Here is a tiny trained network, its code and every weight. The questions are about switching its units off for an input and a target symbol, where a switched-off unit gives its printed mean instead of its output.

import numpy as np


def w(rows, s, z=0):
    codes = np.array(rows[::2]) - 128.0
    scale = np.full(codes.shape[1], s)
    scale[-1] = z or s
    return codes * scale


def norm(h):
    return h / np.sqrt((h * h).mean(-1, keepdims=True) + 1e-5)


def softmax(a):
    e = np.exp(a - a.max(-1, keepdims=True))
    return e / e.sum(-1, keepdims=True)


def log_softmax(a):
    a = a - a.max(-1, keepdims=True)
    return a - np.log(np.exp(a).sum(-1, keepdims=True))


def net(x, mask):
    ids = ['αβδξπτφψω'.index(c) for c in x.split()]
    T = len(ids)
    res = E[ids] + P[:T]
    u = 0
    for l in range(3):
        r = norm(res)
        for j in range(2):
            rows = slice(2 * j, 2 * j + 2)
            q, k, v = (r @ M[l][rows].T for M in (Q, K, V))
            z = softmax(np.where(np.tri(T) > 0, q @ k.T / 2**0.5, -1e9)) @ v
            o = O[l][rows]
            res = res + np.where(mask[u + j], z, o[:, -1]) @ o[:, :-1]
        u += 2
    return log_softmax(norm(res)[-1] @ U[:, :-1].T + U[:, -1])


Q, K, V, O = {}, {}, {}, {}
E = w([
[59,158,194,134,154,142,128,62,200],'α',
[37,94,142,203,162,161,154,228,104],'β',
[37,96,155,220,203,183,202,158,138],'δ',
[25,156,160,176,64,141,35,103,155],'ξ',
[78,176,111,142,80,116,61,30,197],'π',
[4,123,122,181,118,101,95,192,139],'τ',
[187,82,58,154,230,125,172,172,174],'φ',
[141,126,218,3,178,95,156,179,183],'ψ',
[224,237,178,67,88,196,202,152,99],'ω',
],0.004)
P = w([
[47,81,254,210,137,210,195,61,125],'0',
[136,136,189,223,167,136,60,139,203],'1',
[136,151,132,153,219,198,21,135,128],'2',
[51,139,71,87,189,206,101,147,138],'3',
[57,79,53,61,93,174,187,163,169],'4',
[113,93,147,160,86,56,190,177,230],'5',
[118,161,137,165,111,8,121,175,192],'6',
[124,210,101,67,162,43,108,163,96],'7',
],0.0037)
Q[0] = w([
[109,66,116,97,79,177,154,105,115],'0.h1',
[123,134,150,98,94,150,158,76,2],'0.h1',
[54,77,50,38,95,173,176,89,84],'0.h2',
[101,243,118,99,253,117,45,119,34],'0.h2',
],0.02)
K[0] = w([
[130,114,117,91,157,227,32,138,123],'0.h1',
[51,87,161,249,141,192,67,49,129],'0.h1',
[208,239,182,199,228,123,6,191,158],'0.h2',
[182,79,199,220,12,56,219,142,252],'0.h2',
],0.017)
V[0] = w([
[81,117,162,53,116,67,86,156,120],'0.h1',
[150,72,84,125,182,63,148,87,116],'0.h1',
[156,143,139,61,168,109,156,37,199],'0.h2',
[129,179,133,83,36,88,58,3,125],'0.h2',
],0.015)
O[0] = w([
[159,160,151,109,217,75,114,196,169,97],'0.h1',
[107,26,151,131,184,135,94,80,133,140],'0.h1',
[150,92,82,87,95,198,100,253,170,110],'0.h2',
[147,25,149,142,94,82,93,247,21,6],'0.h2',
],0.0058,0.024)
Q[1] = w([
[159,144,117,121,146,225,51,255,202],'1.h1',
[102,221,161,173,241,3,111,61,87],'1.h1',
[116,189,109,88,179,160,170,23,238],'1.h2',
[136,161,112,126,174,55,163,22,88],'1.h2',
],0.017)
K[1] = w([
[194,24,221,15,78,135,95,203,141],'1.h1',
[106,183,164,70,201,68,205,19,196],'1.h1',
[154,218,155,5,101,62,216,216,208],'1.h2',
[189,145,51,128,105,186,99,230,183],'1.h2',
],0.015)
V[1] = w([
[157,128,48,238,158,31,81,65,144],'1.h1',
[76,210,9,157,85,88,109,103,145],'1.h1',
[233,70,185,72,161,135,155,83,121],'1.h2',
[254,185,134,70,136,104,120,141,130],'1.h2',
],0.0083)
O[1] = w([
[75,83,21,130,98,161,172,253,65,173],'1.h1',
[78,164,100,141,180,109,71,224,113,253],'1.h1',
[138,133,189,26,130,115,115,206,87,69],'1.h2',
[112,131,108,44,91,132,159,97,59,99],'1.h2',
],0.0039,0.0079)
Q[2] = w([
[123,116,173,168,140,37,123,111,5],'2.h1',
[79,133,131,168,187,114,126,118,179],'2.h1',
[186,82,156,183,104,140,31,212,115],'2.h2',
[104,191,92,130,170,66,159,139,113],'2.h2',
],0.022)
K[2] = w([
[147,33,149,195,108,12,57,193,8],'2.h1',
[59,150,82,149,208,33,175,100,139],'2.h1',
[167,39,142,165,195,55,6,214,148],'2.h2',
[151,182,108,98,141,49,253,95,91],'2.h2',
],0.015)
V[2] = w([
[54,84,61,125,119,4,60,92,180],'2.h1',
[66,117,116,64,38,70,76,182,56],'2.h1',
[162,174,105,72,200,104,176,104,109],'2.h2',
[93,77,175,155,223,141,94,243,140],'2.h2',
],0.011)
O[2] = w([
[80,140,5,186,173,170,132,191,127,145],'2.h1',
[121,181,125,215,122,241,176,60,237,2],'2.h1',
[172,106,123,145,45,151,130,143,37,154],'2.h2',
[101,254,117,133,202,124,129,51,130,48],'2.h2',
],0.0051,0.018)
U = w([
[215,106,131,52,219,43,113,158,161,83],'α',
[76,168,231,114,77,121,119,70,116,254],'β',
[75,31,94,132,187,155,80,54,154,96],'δ',
[51,240,123,227,151,101,117,187,91,58],'ξ',
[163,123,201,240,142,190,135,167,171,84],'π',
[107,83,67,159,151,67,205,157,33,115],'τ',
[131,138,50,100,115,187,127,133,202,181],'φ',
[255,175,141,79,30,181,180,194,85,111],'ψ',
[169,64,201,143,5,109,104,154,102,36],'ω',
],0.0052,0.0073)

Each question gives the input, a string of symbols that net reads in full, and the target symbol t.
The units are the heads (2 rows each of Q, K, V and O). Each row of codes is followed by its name. A weight is (code - 128) times the scale printed after its matrix; where a second scale follows, it is the last column's (O and U).
mask holds one flag per head, layer by layer. A switched-off head (its flag False) gives its mean, the last column of its rows in O, instead of its output. The means were averaged over made-up inputs and are rounded, as every weight is.
A unit's drop is (log p(t) with every unit on - log p(t) with that unit switched off) / (log p(t) with every unit on - log p(t) with every unit switched off).
The circuit of an input: a set's keep is (log p(t) with only the set's units on - log p(t) with every unit switched off) / (log p(t) with every unit on - log p(t) with every unit switched off). Starting from all 6 units, units are removed one at a time, each time the one whose removal leaves the highest keep (on an exact tie, the one counted first), for as long as the keep stays at least 0.8.
circuit, biggest first: the units of the circuit, biggest drop first
most important unit: the unit with the biggest drop
which heads matter: for each layer, one digit per head in row order, 1 if its drop is at least 0.15 and else 0, layers parted by /
drop when u is switched off: that unit's drop, to one decimal
input τ β α β ψ φ π, target α: circuit, biggest first	[0.h1]
input φ β ψ τ ψ φ β, target α: which heads matter	10 / 10 / 00
input α α α φ, target α: circuit, biggest first	[0.h2 1.h1 2.h2]
input α π α τ δ, target α: circuit, biggest first	[1.h1 0.h2 2.h2]
input τ π τ φ φ ξ φ β, target ξ: circuit, biggest first	[0.h2 2.h2 2.h1]
input φ τ τ β, target ξ: circuit, biggest first	[0.h1 1.h1]
input α τ τ, target α: circuit, biggest first	[1.h1 0.h2 2.h2]
input τ φ φ τ φ ξ φ ψ, target ξ: circuit, biggest first	[0.h2 2.h2 2.h1]
input ω ξ τ ξ, target ξ: circuit, biggest first	[0.h2 2.h2 1.h2]
input π τ α π, target τ: which heads matter	01 / 00 / 01
input π τ β, target π: circuit, biggest first	[0.h2 2.h1]
input ξ ψ φ δ τ ω φ τ, target ψ: circuit, biggest first	[0.h1 0.h2]
input τ φ φ α τ π, target α: circuit, biggest first	[0.h2 2.h2 1.h1]
input α π ψ, target α: circuit, biggest first	[0.h1]
input ψ ψ φ, target α: which heads matter	00 / 10 / 00
input φ β ω φ ξ ξ φ π, target ξ: which heads matter	01 / 00 / 11
input φ ω φ φ, target ψ: drop when 0.h1 is switched off	0.3
input β τ π ξ β, target π: drop when 2.h2 is switched off	0.2
input τ φ α τ φ ξ ξ ψ, target ξ: drop when 0.h2 is switched off	0.9
input π ξ α τ ψ δ τ, target α: most important unit	0.h1
